Below is a small trained network, with its code and all its weights. Each question gives an input and a class and asks what happens when units are switched off, that is, made to give their printed mean instead of their output.

import numpy as np


def w(rows, s, z=0):
    codes = np.array(rows[::2]) - 128.0
    scale = np.full(codes.shape[1], s)
    scale[-1] = z or s
    return codes * scale


def f(y):
    return np.maximum(y, 0)


def log_softmax(a):
    a = a - a.max(-1, keepdims=True)
    return a - np.log(np.exp(a).sum(-1, keepdims=True))


def net(x, mask):
    res = np.array(x, float).reshape(1, 6) / 4 @ E
    y = f(res @ A[0][:, :-1].T + A[0][:, -1])
    res = res + np.where(mask, y, B[0][:, -1]) @ B[0][:, :-1]
    return log_softmax(res[-1] @ U[:, :-1].T + U[:, -1])


A, B = {}, {}
E = w([
[129,68,167,44,93,172,33,101],'x0',
[218,64,94,102,132,137,169,81],'x1',
[203,110,189,133,90,108,225,117],'x2',
[157,189,118,108,232,110,55,142],'x3',
[138,90,100,116,102,3,105,166],'x4',
[67,149,85,2,131,204,120,88],'x5',
],0.0094)
A[0] = w([
[141,73,184,115,107,183,3,97,252],'N0',
[16,173,67,180,157,164,107,149,189],'N1',
[99,82,108,146,108,44,173,173,176],'N2',
[125,66,176,182,54,86,109,89,166],'N3',
[166,108,105,97,109,206,211,78,202],'N4',
[150,67,200,172,72,189,131,165,166],'N5',
[210,136,151,146,198,49,56,134,143],'N6',
],0.0073,0.0029)
B[0] = w([
[90,105,172,31,165,167,81,129,254],'N0',
[22,214,176,108,106,122,13,142,221],'N1',
[121,81,41,138,8,31,164,64,204],'N2',
[97,60,125,84,94,109,153,90,205],'N3',
[196,122,132,183,174,246,108,81,242],'N4',
[199,163,228,150,41,138,124,184,206],'N5',
[77,104,96,187,255,50,131,147,219],'N6',
],0.0088,0.0091)
U = w([
[145,128,42,70,134,186,57,35,19],'0',
[148,71,229,104,73,159,78,102,237],'1',
[47,187,147,179,65,115,79,180,12],'2',
[154,113,98,122,227,55,73,143,211],'3',
[226,77,195,208,111,184,158,49,126],'4',
[141,68,2,94,61,59,195,66,145],'5',
],0.0082,0.0011)

Each question gives the input, the list of numbers given to net, and the class t.
The units are the neurons (one row each of A and B). Each row of codes is followed by its name. A weight is (code - 128) times the scale printed after its matrix; where a second scale follows, it is the last column's (A, B and U).
mask holds one flag per neuron, in row order. A switched-off neuron (its flag False) gives its mean, the last column of its row in B, instead of its output. The means were averaged over made-up inputs and are rounded, as every weight is.
A unit's drop is (log p(t) with every unit on - log p(t) with that unit switched off) / (log p(t) with every unit on - log p(t) with every unit switched off).
The circuit of an input: a set's keep is (log p(t) with only the set's units on - log p(t) with every unit switched off) / (log p(t) with every unit on - log p(t) with every unit switched off). Starting from all 7 units, units are removed one at a time, each time the one whose removal leaves the highest keep (on an exact tie, the one counted first), for as long as the keep stays at least 0.8.
units of the circuit, in order: the units of the circuit, biggest drop first
k most important neurons: the k neurons with the biggest drops, biggest first
drop of u: that unit's drop, to one decimal
input [8,2,-1,8,8,6], class 3: units of the circuit, in order	(N6)
input [3,0,-5,-1,6,-4], class 5: units of the circuit, in order	(N2; N1)
input [7,-2,-8,6,-4,-3], class 3: 4 most important neurons	(N6; N4; N5; N2)
input [2,0,-7,-6,2,-8], class 5: units of the circuit, in order	(N2; N3)
input [3,-5,2,4,2,-6], class 3: 2 most important neurons	(N6; N1)
input [2,6,7,-1,3,-7], class 5: 3 most important neurons	(N2; N3; N6)
input [-4,3,-1,-8,-6,7], class 4: 2 most important neurons	(N4; N0)
input [5,2,5,-7,1,3], class 4: 2 most important neurons	(N4; N1)
input [-2,-3,-1,-6,7,-8], class 5: drop of N2	0.0
input [-6,-7,-2,-6,4,-7], class 5: drop of N0	0.0
input [-1,7,3,0,-1,6], class 4: drop of N4	0.4
